guk: [ 3.72  3.52 -6.47 -0.55  0.19 -6.25  8.69  0.60  3.76]
Gikek: [ 2.97  7.72  3.69 -4.92  0.59  4.76 -5.69  0.24  6.43]
kuro: [ 7.63 -3.12 -6.88  0.93  1.00  3.70 -3.43 -3.11  0.29]
after: [1.00]	[3.70]
after: [-3.12]	[-6.88]
len: [ 2.97  7.72  3.69 -4.92]	4
after: [3.69]	[-4.92]
len: [7.63]	1
len: [ 7.63 -3.12 -6.88  0.93  1.00  3.70 -3.43 -3.11  0.29]	9

Lal: [ 1.95 -2.62 -2.78 -2.00  0.90  1.92  2.41 -0.44  0.39 -4.34  1.60  1.31
 -4.69 -1.80  1.19  0.00  1.54 -1.86 -1.43 -0.72 -0.96 -2.20 -2.81]
ruri: [-2.58 -3.90 -4.14 -2.92  0.26  4.43  2.74  2.03  1.63 -3.09 -0.16 -0.55
 -1.45 -3.65  0.14  0.00  1.79 -2.52 -3.39  2.67 -1.47 -4.78 -5.04]
pozeg: [ 3.23 -1.60 -1.39 -0.91  5.24 -0.92 -0.38  0.29  2.05 -3.56  5.48  4.64
 -4.96 -0.83  5.15  0.00  1.50  0.51 -0.89  0.89  1.85 -1.18 -3.11]
mades: [ 7.10  3.51  3.77 -0.46  2.00 -1.19 -0.45 -1.88 -0.35  0.84  4.15  4.40
 -0.99 -0.17  3.15  0.00  0.09  2.94  0.14 -2.65 -0.19  0.09  0.73]
len: [ 3.23 -1.60 -1.39 -0.91  5.24 -0.92 -0.38  0.29  2.05 -3.56  5.48  4.64
 -4.96 -0.83  5.15  0.00  1.50  0.51 -0.89  0.89  1.85]	21
len: [ 7.10  3.51  3.77 -0.46  2.00 -1.19 -0.45 -1.88 -0.35  0.84  4.15  4.40
 -0.99 -0.17]	14
after: [-0.45]	[-1.88]

Fatok: [ 5.80 -0.79 -3.86  1.91 -1.90  0.50 -0.23 -2.77  3.97  0.00  4.56 -2.78
 -0.45  0.00  5.88 -0.59 -0.54  0.21]
Zofe: [ 0.92  5.08  0.23 -2.09  1.62  2.06  0.82  0.00  2.14  0.36  5.21  0.00
 -4.87 -3.77 -0.94 -0.74 -3.64 -2.98]
leb: [ 1.85  3.79  1.20  0.53  2.03  0.26  0.00 -1.94  7.43  0.71  0.00  3.26
 -5.19 -1.49 -1.07  0.20  0.00 -2.87]
bado: [-1.77  2.01  1.52  3.39  3.18  0.29  0.96  0.00  5.30  3.74 -5.83  0.00
 -3.98  0.00  0.00  0.00 -0.09  0.00]
bod: [ 5.19  1.00 -2.93  0.32  0.00 -0.05  0.00  0.00  5.40  0.00  0.00  0.41
  0.00  2.27  0.00 -1.80 -0.85 -0.70]
vugem: [ 4.04  0.00 -0.65  3.21  0.55  2.21 -2.32  3.86  3.67  0.00 -0.06 -5.06
 -1.93 -2.42  0.00  3.04  1.01 -0.90]
ped: [ 2.26 -1.09 -1.45  0.00 -3.32 -1.01 -0.90 -3.76  1.05  0.00  7.12  1.42
 -4.67  0.04  4.59 -1.94 -3.23 -0.02]
Bemit: [ 0.57  0.00 -0.79 -2.46  0.89  0.81  1.74  0.00  0.09  2.79  4.25  3.52
 -6.33 -4.67 -0.59 -0.15 -4.99 -3.23]
Ziko: [ 3.56 -1.35 -0.32  0.00 -1.70 -2.18 -1.53 -5.68  6.43 -2.26  4.42  1.56
  0.00  3.33  1.47  0.00 -1.55 -0.80]
meb: [ 0.00  2.10  1.33 -0.59 -1.06  0.72 -3.58  1.63  4.28  0.00  0.00  1.32
 -4.19  0.71 -0.92 -0.61  0.00  0.00]
gavef: [ 0.29  0.00  1.61  3.60 -0.12  2.47  0.00  0.00  0.00  0.00  1.73 -2.05
  0.00 -3.02  4.67  0.00  1.11  1.40]
len: [ 5.80 -0.79 -3.86  1.91 -1.90  0.50 -0.23 -2.77  3.97  0.00  4.56]	11
len: [ 1.85  3.79  1.20  0.53  2.03  0.26  0.00 -1.94  7.43  0.71  0.00  3.26]	12
after: [0.20]	[0.00]

dase: [-1.86 -0.37 -2.11 -7.86]
nasag: [-0.36  0.30 -0.45 -3.66]
Zeril: [-1.47  1.34 -1.73 -1.46]
Sono: [-0.31  0.26 -0.34 -2.82]
Peret: [ 2.38 -2.19  2.73  7.08]
sor: [ 0.50 -0.46  0.61  1.49]
guzet: [ 0.36 -0.31 -0.33  5.59]
Volim: [-0.47  0.41 -0.58 -2.64]
pifoz: [-0.32 -0.87  1.14  4.84]
vivig: [-1.02  0.92 -1.17 -1.47]
after: [-0.36]	[0.30]
after: [-0.87]	[1.14]
after: [-0.34]	[-2.82]
after: [-0.46]	[0.61]

Divu: [-0.98  5.60  6.15 -3.54 -8.76  7.90 -8.70 -6.58 -4.61  7.55 -7.88 -0.97
 -4.35  5.94 -8.54  8.31 -2.37  6.13 -0.90  7.92  4.59  6.37 -7.78 -3.00
  4.70 -8.23 -6.53  5.18  0.26 -8.30  0.26  7.45 -6.08 -3.55  5.65  6.94
  8.11  6.10 -7.63 -8.73 -4.35  6.16 -8.73  5.65  8.21 -4.19 -8.54 -7.53
  8.14 -3.59 -3.59  5.65 -3.54 -3.01  7.45  0.75  8.14 -8.65 -7.03 -5.78
  5.18 -4.02]
bovas: [ 4.33  3.66 -2.74 -4.74 -0.92  1.96 -0.18  2.35  3.38 -1.50  1.09  4.25
 -4.61 -2.66  0.18  1.18  4.08 -2.73 -4.85 -0.90  4.04  3.35  1.34  3.91
 -3.55 -0.87  2.33  3.88  4.45  0.67  4.45 -1.48 -4.09 -4.74  3.70 -2.13
 -0.57 -2.72  1.50 -0.28 -4.61  3.46 -0.28  3.70 -0.36 -4.63 -2.02 -3.26
 -0.57  3.75  3.75  3.70 -4.74  3.92 -1.48  4.46  1.64 -1.81  2.02  2.84
  3.88 -4.67]
Fovoz: [ 2.52  2.17 -1.67 -2.94 -0.69  1.17 -0.25  1.29  1.92 -0.91  0.52  2.47
 -2.87 -1.62 -0.03  0.70  2.36 -1.66 -2.99 -0.55  2.39  1.99  0.67  2.25
 -2.16 -0.66  1.28  2.30  2.60  0.26  2.60 -0.90 -2.57 -2.95  2.19 -1.29
 -0.35 -1.66  0.77 -0.31 -2.87  2.06 -0.31  2.19 -0.22 -2.88 -1.35 -2.09
 -0.35  2.15  2.15  2.19 -2.94  2.26 -0.90  2.61  0.98 -1.23  1.09  1.59
  2.30 -2.91]
pib: [ 3.81  3.26 -2.34 -4.12 -0.80  1.78 -0.16  2.06  2.97 -1.24  0.96  3.75
 -4.01 -2.26  0.15  1.10  3.59 -2.33 -4.21 -0.71  3.59  2.99  1.17  3.44
 -3.04 -0.76  2.05  3.45  3.93  0.59  3.93 -1.23 -3.56 -4.12  3.29 -1.79
 -0.42 -2.32  1.31 -0.25 -4.01  3.09 -0.25  3.29 -0.24 -4.03 -1.77 -2.85
 -0.42  3.30  3.30  3.29 -4.12  3.45 -1.23  3.94  1.50 -1.59  1.77  2.79
 -4.64  2.97]
Dizer: [ 1.10  0.92 -0.81 -1.35 -0.32  0.47 -0.12  0.57  0.84 -0.47  0.23  1.08
 -1.31 -0.78 -0.02  0.25  1.03 -0.80 -1.38 -0.31  1.03  0.84  0.29  0.99
 -1.02 -0.31  0.56  0.98  1.14  0.11  1.14 -0.47 -1.17 -1.35  0.93 -0.64
 -0.22 -0.80  0.33 -0.15 -1.31  0.87 -0.15  0.93 -0.16 -1.32 -0.62 -0.95
 -0.22  0.94  0.94  0.93 -1.35  0.99 -0.47  1.14  0.38 -0.56  0.48  0.70
  0.98 -1.33]
Tor: [-6.38 -4.08  4.47  5.00 -1.15 -1.34 -2.11 -4.98 -5.91  3.14 -3.61 -6.27
  4.66  4.31 -2.54 -0.22 -6.35  4.45  5.72  2.42 -4.80 -3.50 -3.91 -6.26
  5.21 -1.10 -4.95 -4.45 -6.27 -3.14 -6.27  3.09  3.60  5.01 -4.11  3.83
  2.03  4.43 -4.09 -1.98  4.66 -3.70 -1.98 -4.11  1.77  4.72  0.35  2.20
  2.04 -6.18 -6.18 -4.12  5.00 -6.28  3.09 -6.18 -0.87  0.05 -4.65 -5.45
 -4.45  4.81]
kez: [ 3.81  3.26 -2.34 -4.12 -0.80  1.78 -0.16  2.06  2.97 -1.24  0.96  3.75
 -4.01 -2.26  0.15  1.10  3.59 -2.33 -4.21 -0.71  3.59  2.99  1.17  3.44
 -3.04 -0.76  2.05  3.45  3.93  0.59  3.93 -1.23 -3.56 -4.12  3.29 -1.79
 -0.42 -2.32  1.31 -0.25 -4.01  3.09 -0.25  3.29 -0.24 -4.03 -1.77 -2.85
 -0.42  3.30  3.30  3.29 -4.12  3.45 -1.23  3.94  1.50 -1.59  1.77  2.49
  3.45 -4.06]
Vozi: [-4.26 -2.76  2.83  3.18 -0.84 -0.97 -1.47 -3.35 -3.96  1.96 -2.45 -4.19
  2.95  2.73 -1.75 -0.24 -4.24  2.82  3.65  1.49 -3.23 -2.39 -2.65 -4.19
  3.31 -0.81 -3.33 -3.01 -4.19 -2.15 -4.19  1.93  2.26  3.18 -2.79  2.41
  1.23  2.80 -2.76 -1.39  2.95 -2.51 -1.39 -2.79  1.06  2.99  0.14  1.34
  1.24 -4.13 -4.13 -2.79  3.18 -4.20  1.93 -4.14 -0.66 -0.06 -3.13 -3.66
 -3.01  3.05]
len: [ 4.33  3.66 -2.74 -4.74 -0.92  1.96 -0.18  2.35  3.38 -1.50  1.09  4.25
 -4.61 -2.66  0.18  1.18  4.08 -2.73 -4.85 -0.90  4.04  3.35  1.34  3.91
 -3.55 -0.87  2.33  3.88  4.45  0.67  4.45 -1.48 -4.09 -4.74  3.70 -2.13
 -0.57]	37
len: [-0.98  5.60  6.15 -3.54 -8.76  7.90 -8.70 -6.58 -4.61  7.55 -7.88 -0.97
 -4.35  5.94 -8.54  8.31 -2.37  6.13 -0.90  7.92  4.59  6.37 -7.78 -3.00
  4.70 -8.23 -6.53  5.18  0.26 -8.30  0.26  7.45 -6.08 -3.55  5.65  6.94
  8.11  6.10]	38

